Below are the code and all the weights of a small trained network. Each question names an input and a target symbol and asks about switching units off, where a switched-off unit gives its printed mean instead of its output.

import numpy as np


def w(rows, s, z=0):
    codes = np.array(rows[::2]) - 128.0
    scale = np.full(codes.shape[1], s)
    scale[-1] = z or s
    return codes * scale


def f(y):
    return np.maximum(y, 0)


def softmax(a):
    e = np.exp(a - a.max(-1, keepdims=True))
    return e / e.sum(-1, keepdims=True)


def log_softmax(a):
    a = a - a.max(-1, keepdims=True)
    return a - np.log(np.exp(a).sum(-1, keepdims=True))


def net(x, mask):
    ids = ['ΓΔΣΩαβεζμτψ'.index(c) for c in x.split()]
    T = len(ids)
    res = E[ids] + P[:T]
    r = res
    for j in range(2):
        rows = slice(2 * j, 2 * j + 2)
        q, k, v = (r @ M[0][rows].T for M in (Q, K, V))
        z = softmax(np.where(np.tri(T) > 0, q @ k.T / 2**0.5, -1e9)) @ v
        o = O[0][rows]
        res = res + np.where(mask[j], z, o[:, -1]) @ o[:, :-1]
    y = f(res @ A[0][:, :-1].T + A[0][:, -1])
    res = res + np.where(mask[2:10], y, B[0][:, -1]) @ B[0][:, :-1]
    return log_softmax(res[-1] @ U[:, :-1].T + U[:, -1])


Q, K, V, O, A, B = {}, {}, {}, {}, {}, {}
E = w([
[164,120,138,78,102,57],'Γ',
[193,136,145,129,90,39],'Δ',
[176,133,195,75,156,193],'Σ',
[151,153,162,123,72,124],'Ω',
[190,107,150,130,168,72],'α',
[152,124,147,177,133,105],'β',
[169,252,58,145,147,150],'ε',
[183,96,149,83,184,96],'ζ',
[114,139,153,74,62,114],'μ',
[146,155,158,129,71,132],'τ',
[161,129,182,147,161,174],'ψ',
],0.026)
P = w([
[228,88,137,124,104,171],'0',
[161,96,116,121,126,164],'1',
[180,133,137,108,131,150],'2',
[171,157,144,103,137,138],'3',
[159,176,148,98,147,134],'4',
[145,194,150,95,156,126],'5',
[133,211,153,94,165,117],'6',
[112,228,154,85,164,110],'7',
[133,251,170,101,164,86],'8',
],0.013)
Q[0] = w([
[82,124,10,81,4,79],'H0',
[186,237,222,96,98,97],'H0',
[58,114,114,165,51,219],'H1',
[77,45,1,174,89,122],'H1',
],0.0098)
K[0] = w([
[119,70,198,136,120,117],'H0',
[74,217,166,122,193,85],'H0',
[169,30,85,138,109,120],'H1',
[158,12,187,139,62,169],'H1',
],0.011)
V[0] = w([
[102,140,137,85,78,56],'H0',
[142,182,71,225,100,93],'H0',
[104,200,134,175,115,250],'H1',
[148,68,167,181,213,76],'H1',
],0.011)
O[0] = w([
[187,20,164,178,106,164,53],'H0',
[90,85,121,32,164,171,4],'H0',
[76,162,8,106,98,161,198],'H1',
[121,239,218,96,129,118,106],'H1',
],0.011,0.0042)
A[0] = w([
[144,149,193,11,99,111,170],'N0',
[149,162,130,168,110,20,124],'N1',
[171,142,107,200,187,121,192],'N2',
[202,181,128,196,113,43,114],'N3',
[151,126,155,136,176,189,253],'N4',
[105,147,120,138,98,222,163],'N5',
[183,155,213,242,80,143,72],'N6',
[167,161,125,77,120,119,220],'N7',
],0.011,0.0054)
B[0] = w([
[139,130,102,69,84,36,207],'N0',
[139,198,160,170,123,254,205],'N1',
[145,115,112,253,91,119,179],'N2',
[54,149,128,129,91,176,247],'N3',
[160,4,195,86,83,50,179],'N4',
[122,40,181,171,148,124,169],'N5',
[77,149,94,136,253,88,252],'N6',
[190,129,173,92,30,163,200],'N7',
],0.0085,0.022)
U = w([
[12,165,117,120,201,142,76],'Γ',
[202,94,112,128,116,127,253],'Δ',
[131,146,136,91,60,175,137],'Σ',
[183,70,152,126,100,179,170],'Ω',
[104,165,89,164,160,218,67],'α',
[76,104,124,122,112,150,75],'β',
[135,144,119,69,171,96,131],'ε',
[181,90,165,45,88,121,13],'ζ',
[168,97,113,65,184,62,140],'μ',
[74,74,165,111,213,151,168],'τ',
[82,73,111,204,122,126,195],'ψ',
],0.011,0.0053)

Each question gives the input, a string of symbols that net reads in full, and the target symbol t.
The units are the heads (2 rows each of Q, K, V and O) and the neurons (one row each of A and B). Each row of codes is followed by its name. A weight is (code - 128) times the scale printed after its matrix; where a second scale follows, it is the last column's (O, A, B and U).
mask holds one flag per unit, heads first, then neurons. A switched-off unit (its flag False) gives its mean, the last column of its rows in O or B, instead of its output. The means were averaged over made-up inputs and are rounded, as every weight is.
A unit's drop is (log p(t) with every unit on - log p(t) with that unit switched off) / (log p(t) with every unit on - log p(t) with every unit switched off).
The circuit of an input: a set's keep is (log p(t) with only the set's units on - log p(t) with every unit switched off) / (log p(t) with every unit on - log p(t) with every unit switched off). Starting from all 10 units, units are removed one at a time, each time the one whose removal leaves the highest keep (on an exact tie, the one counted first), for as long as the keep stays at least 0.8.
units of the circuit, in order: the units of the circuit, biggest drop first
most important unit: the unit with the biggest drop
top k neurons: the k neurons with the biggest drops, biggest first
which heads matter: for each layer, one digit per head in row order, 1 if its drop is at least 0.15 and else 0, layers parted by /
input Γ Σ Δ τ Γ ζ, target τ: top 4 neurons	(N6, N3, N1, N4)
input τ ζ β, target Γ: units of the circuit, in order	(H1, N6)
input ψ Σ ψ μ ζ, target ψ: most important unit	H0
input μ ζ ε Δ ε Ω, target β: units of the circuit, in order	(H1, H0, N5)
input μ Γ ψ ψ μ Σ Γ, target α: which heads matter	10
input τ Σ ε Σ ζ μ Γ, target Δ: which heads matter	11
input ψ μ ζ ζ Σ, target Γ: units of the circuit, in order	(H0, N6, H1)
input ψ Σ Σ ψ, target α: which heads matter	10
input Ω μ Γ Δ Γ α, target τ: top 3 neurons	(N6, N3, N1)
input ε ψ μ ψ ψ ψ ψ μ, target ψ: units of the circuit, in order	(H1, N5)
input ψ ψ ψ μ Σ ψ τ Δ Σ, target μ: top 3 neurons	(N6, N0, N4)
input Γ μ τ τ, target Ω: units of the circuit, in order	(H1, H0)
input μ Γ ψ, target τ: units of the circuit, in order	(N6, H1)
input ψ Γ β ψ Ω ζ, target Δ: units of the circuit, in order	(H0, N2)
input ψ Ω Δ ζ Ω α ψ, target ε: top 2 neurons	(N6, N0)
input α ψ ζ μ β μ, target ζ: units of the circuit, in order	(N3, N0)
input ζ Ω Ω Σ Δ ζ Σ μ μ, target ψ: units of the circuit, in order	(H0, H1)
input ψ β τ ψ τ ψ, target Ω: top 3 neurons	(N6, N0, N3)
input ψ ψ Δ, target Σ: which heads matter	00
input ψ ψ Δ ψ ζ ε ψ ψ, target τ: most important unit	H1
input μ Γ μ β Ω μ Γ β ψ, target ζ: top 2 neurons	(N6, N4)
input Σ ζ Γ β, target τ: top 2 neurons	(N6, N4)
input ψ Γ β α Σ, target ε: which heads matter	11
input Γ Γ ζ Γ ψ ψ, target Σ: top 3 neurons	(N6, N7, N4)
input μ τ Δ Ω, target μ: which heads matter	11
input Σ ψ β β Γ α ζ Γ μ, target τ: which heads matter	11
